Below is a small trained network, with its code and all its weights. Each question gives an input and a class and asks what happens when units are switched off, that is, made to give their printed mean instead of their output.

import numpy as np


def w(rows, s, z=0):
    codes = np.array(rows[::2]) - 128.0
    scale = np.full(codes.shape[1], s)
    scale[-1] = z or s
    return codes * scale


def f(y):
    return np.maximum(y, 0)


def log_softmax(a):
    a = a - a.max(-1, keepdims=True)
    return a - np.log(np.exp(a).sum(-1, keepdims=True))


def net(x, mask):
    res = np.array(x, float).reshape(1, 6) / 4 @ E
    y = f(res @ A[0][:, :-1].T + A[0][:, -1])
    res = res + np.where(mask, y, B[0][:, -1]) @ B[0][:, :-1]
    return log_softmax(res[-1] @ U[:, :-1].T + U[:, -1])


A, B = {}, {}
E = w([
[77,47,132,116,32,149,103,239,190,68,24,122],'x0',
[186,18,251,187,76,30,177,51,162,54,169,201],'x1',
[141,161,124,145,164,115,107,88,157,117,149,137],'x2',
[140,153,200,128,210,103,102,153,107,110,161,99],'x3',
[131,177,93,253,173,60,234,98,252,65,142,94],'x4',
[109,149,193,67,186,45,73,159,141,79,106,53],'x5',
],0.0045)
A[0] = w([
[118,106,103,151,83,131,161,140,160,118,110,130,220],'n0',
[121,123,119,67,116,140,96,169,104,136,107,117,255],'n1',
[113,141,109,60,127,166,75,205,108,143,89,109,123],'n2',
[141,110,111,121,106,152,130,111,96,148,143,153,131],'n3',
[125,168,100,159,184,122,142,102,138,135,147,111,155],'n4',
[133,184,98,160,192,126,137,102,144,142,152,114,231],'n5',
[122,110,114,189,83,127,163,153,204,96,101,134,145],'n6',
[145,111,254,128,162,61,115,109,143,94,144,120,159],'n7',
[138,99,125,100,77,176,119,95,63,164,143,168,177],'n8',
],0.015,0.00082)
B[0] = w([
[131,119,86,154,89,125,132,142,189,141,140,118,184],'n0',
[40,148,132,123,145,130,105,150,108,140,125,60,210],'n1',
[6,128,114,96,167,128,97,153,108,118,132,41,245],'n2',
[154,157,167,127,102,115,112,115,123,182,111,142,174],'n3',
[178,173,120,113,216,152,149,148,134,120,118,146,198],'n4',
[158,178,136,138,228,124,184,132,129,126,134,127,213],'n5',
[135,73,66,154,66,130,136,167,214,102,112,130,211],'n6',
[141,39,169,93,114,131,97,103,55,12,151,189,235],'n7',
[146,172,159,139,61,119,117,79,98,232,115,139,218],'n8',
],0.016,0.011)
U = w([
[144,76,44,212,69,110,139,167,234,106,94,129,254],'0',
[1,145,118,81,162,129,69,165,83,129,117,11,101],'1',
[162,172,171,158,67,110,100,50,84,224,98,150,14],'2',
[199,204,117,147,248,137,193,128,125,108,142,140,82],'3',
[154,44,182,94,125,94,90,90,61,30,169,185,240],'4',
],0.0054,0.00051)

Each question gives the input, the list of numbers given to net, and the class t.
The units are the neurons (one row each of A and B). Each row of codes is followed by its name. A weight is (code - 128) times the scale printed after its matrix; where a second scale follows, it is the last column's (A, B and U).
mask holds one flag per neuron, in row order. A switched-off neuron (its flag False) gives its mean, the last column of its row in B, instead of its output. The means were averaged over made-up inputs and are rounded, as every weight is.
A unit's drop is (log p(t) with every unit on - log p(t) with that unit switched off) / (log p(t) with every unit on - log p(t) with every unit switched off).
The circuit of an input: a set's keep is (log p(t) with only the set's units on - log p(t) with every unit switched off) / (log p(t) with every unit on - log p(t) with every unit switched off). Starting from all 9 units, units are removed one at a time, each time the one whose removal leaves the highest keep (on an exact tie, the one counted first), for as long as the keep stays at least 0.8.
units of the circuit, in order: the units of the circuit, biggest drop first
most important unit: the unit with the biggest drop
top k neurons: the k neurons with the biggest drops, biggest first
drop of u: that unit's drop, to one decimal
input [6,7,-5,3,-3,2], class 4: most important unit => n7
input [7,-2,2,6,1,-6], class 0: units of the circuit, in order => (n6, n0)
input [-3,-5,-8,3,4,4], class 3: units of the circuit, in order => (n5, n4)
input [-7,1,-8,5,-4,-1], class 2: units of the circuit, in order => (n8, n2)
input [1,-3,-5,4,8,-6], class 0: top 2 neurons => (n6, n0)
input [0,-1,6,-7,1,6], class 3: units of the circuit, in order => (n2, n7)
input [-1,5,2,6,-7,-4], class 2: top 2 neurons => (n8, n3)
input [5,5,4,4,-6,-4], class 2: top 2 neurons => (n8, n2)
input [-7,-1,1,0,-1,-3], class 3: top 2 neurons => (n5, n4)
input [-2,7,-8,-8,-2,-6], class 2: drop of n8 => 1.1
input [3,4,2,1,-1,1], class 4: drop of n7 => 0.1
input [-6,2,-8,-1,5,-2], class 3: drop of n8 => 0.0
